Below is a small trained network, with its code and all its weights. Each question gives an input and a class and asks what happens when units are switched off, that is, made to give their printed mean instead of their output.

import numpy as np


def w(rows, s, z=0):
    codes = np.array(rows[::2]) - 128.0
    scale = np.full(codes.shape[1], s)
    scale[-1] = z or s
    return codes * scale


def f(y):
    return np.maximum(y, 0)


def log_softmax(a):
    a = a - a.max(-1, keepdims=True)
    return a - np.log(np.exp(a).sum(-1, keepdims=True))


def net(x, mask):
    res = np.array(x, float).reshape(1, 7) / 4 @ E
    y = f(res @ A[0][:, :-1].T + A[0][:, -1])
    res = res + np.where(mask, y, B[0][:, -1]) @ B[0][:, :-1]
    return log_softmax(res[-1] @ U[:, :-1].T + U[:, -1])


A, B = {}, {}
E = w([
[16,193,135,86,128,76,61,165],'x0',
[137,106,94,98,136,119,110,121],'x1',
[65,72,116,84,112,103,246,88],'x2',
[108,108,135,140,132,149,126,134],'x3',
[144,161,113,118,128,120,140,136],'x4',
[91,163,78,252,253,76,148,96],'x5',
[145,92,93,94,129,98,97,117],'x6',
],0.012)
A[0] = w([
[150,138,148,163,114,83,110,139,127],'n0',
[144,136,116,119,129,114,129,108,116],'n1',
[183,144,119,159,113,174,53,141,33],'n2',
[108,127,156,87,79,126,165,123,110],'n3',
[4,177,140,72,98,84,87,144,83],'n4',
[52,154,141,85,105,96,118,133,241],'n5',
[102,137,131,113,134,102,170,111,58],'n6',
[202,158,138,169,132,194,11,155,218],'n7',
[134,158,124,153,133,122,103,134,109],'n8',
[130,150,145,83,62,176,85,137,22],'n9',
[135,132,156,80,68,158,99,140,88],'n10',
[127,105,98,195,206,67,164,141,54],'n11',
[127,133,153,80,62,163,97,141,248],'n12',
[74,183,127,174,190,113,21,134,105],'n13',
[141,106,120,98,67,153,173,142,139],'n14',
[69,131,103,108,122,86,179,119,197],'n15',
[85,194,109,106,160,120,54,138,128],'n16',
],0.016,0.011)
B[0] = w([
[125,91,116,134,126,140,115,139,155],'n0',
[84,119,167,164,128,141,137,144,136],'n1',
[160,108,143,61,95,144,176,82,172],'n2',
[143,63,145,113,113,128,115,148,187],'n3',
[96,213,117,64,121,170,133,6,243],'n4',
[137,165,88,205,159,73,108,154,236],'n5',
[107,100,78,126,139,125,90,128,152],'n6',
[78,239,110,127,143,127,109,35,249],'n7',
[124,73,123,129,134,111,129,141,161],'n8',
[133,146,91,183,170,90,82,86,182],'n9',
[120,171,80,130,146,127,130,94,196],'n10',
[100,238,132,82,107,151,120,24,215],'n11',
[135,106,190,104,102,176,188,126,241],'n12',
[169,27,116,158,131,94,131,241,251],'n13',
[134,85,141,116,121,96,114,204,204],'n14',
[162,141,168,111,116,166,139,87,210],'n15',
[136,67,163,150,115,135,133,180,219],'n16',
],0.017,0.023)
U = w([
[143,144,157,93,68,206,154,86,56],'0',
[101,179,32,193,183,124,71,93,250],'1',
[205,15,148,191,103,100,113,253,93],'2',
],0.011,0.0015)

Each question gives the input, the list of numbers given to net, and the class t.
The units are the neurons (one row each of A and B). Each row of codes is followed by its name. A weight is (code - 128) times the scale printed after its matrix; where a second scale follows, it is the last column's (A, B and U).
mask holds one flag per neuron, in row order. A switched-off neuron (its flag False) gives its mean, the last column of its row in B, instead of its output. The means were averaged over made-up inputs and are rounded, as every weight is.
A unit's drop is (log p(t) with every unit on - log p(t) with that unit switched off) / (log p(t) with every unit on - log p(t) with every unit switched off).
The circuit of an input: a set's keep is (log p(t) with only the set's units on - log p(t) with every unit switched off) / (log p(t) with every unit on - log p(t) with every unit switched off). Starting from the 12 units with the biggest drops (on a tie, the unit counted first), units are removed one at a time, each time the one whose removal leaves the highest keep (on an exact tie, the one counted first), for as long as the keep stays at least 0.8.
units of the circuit, in order: the units of the circuit, biggest drop first
k most important neurons: the k neurons with the biggest drops, biggest first
drop when u is switched off: that unit's drop, to one decimal
input [6,8,-4,4,8,5,0], class 2: units of the circuit, in order	n13
input [7,-4,8,6,0,1,0], class 1: 2 most important neurons	n5, n12
input [1,-4,-3,-7,5,7,-3], class 2: 3 most important neurons	n13, n4, n16
input [-1,-2,4,-6,4,7,7], class 0: 3 most important neurons	n5, n15, n7
input [-4,1,8,-1,-3,8,3], class 0: 2 most important neurons	n5, n15
input [-3,5,3,-2,6,3,1], class 0: 3 most important neurons	n5, n7, n9
input [2,6,-7,8,0,-6,8], class 1: 2 most important neurons	n9, n7
input [3,7,-1,-4,-6,3,1], class 2: 2 most important neurons	n13, n7
input [-7,3,2,4,-3,5,6], class 0: 4 most important neurons	n5, n7, n9, n11
input [8,8,-6,-5,-6,8,4], class 2: 2 most important neurons	n13, n16
input [-8,5,2,-5,1,0,-6], class 2: 2 most important neurons	n4, n7
input [-7,6,6,3,5,-2,-4], class 2: drop when n4 is switched off	0.2
input [2,-6,-1,4,5,4,-5], class 2: drop when n7 is switched off	0.2
input [1,-8,-4,0,-8,-7,-3], class 1: units of the circuit, in order	n9
input [1,-4,-8,0,2,-7,3], class 1: drop when n11 is switched off	0.1
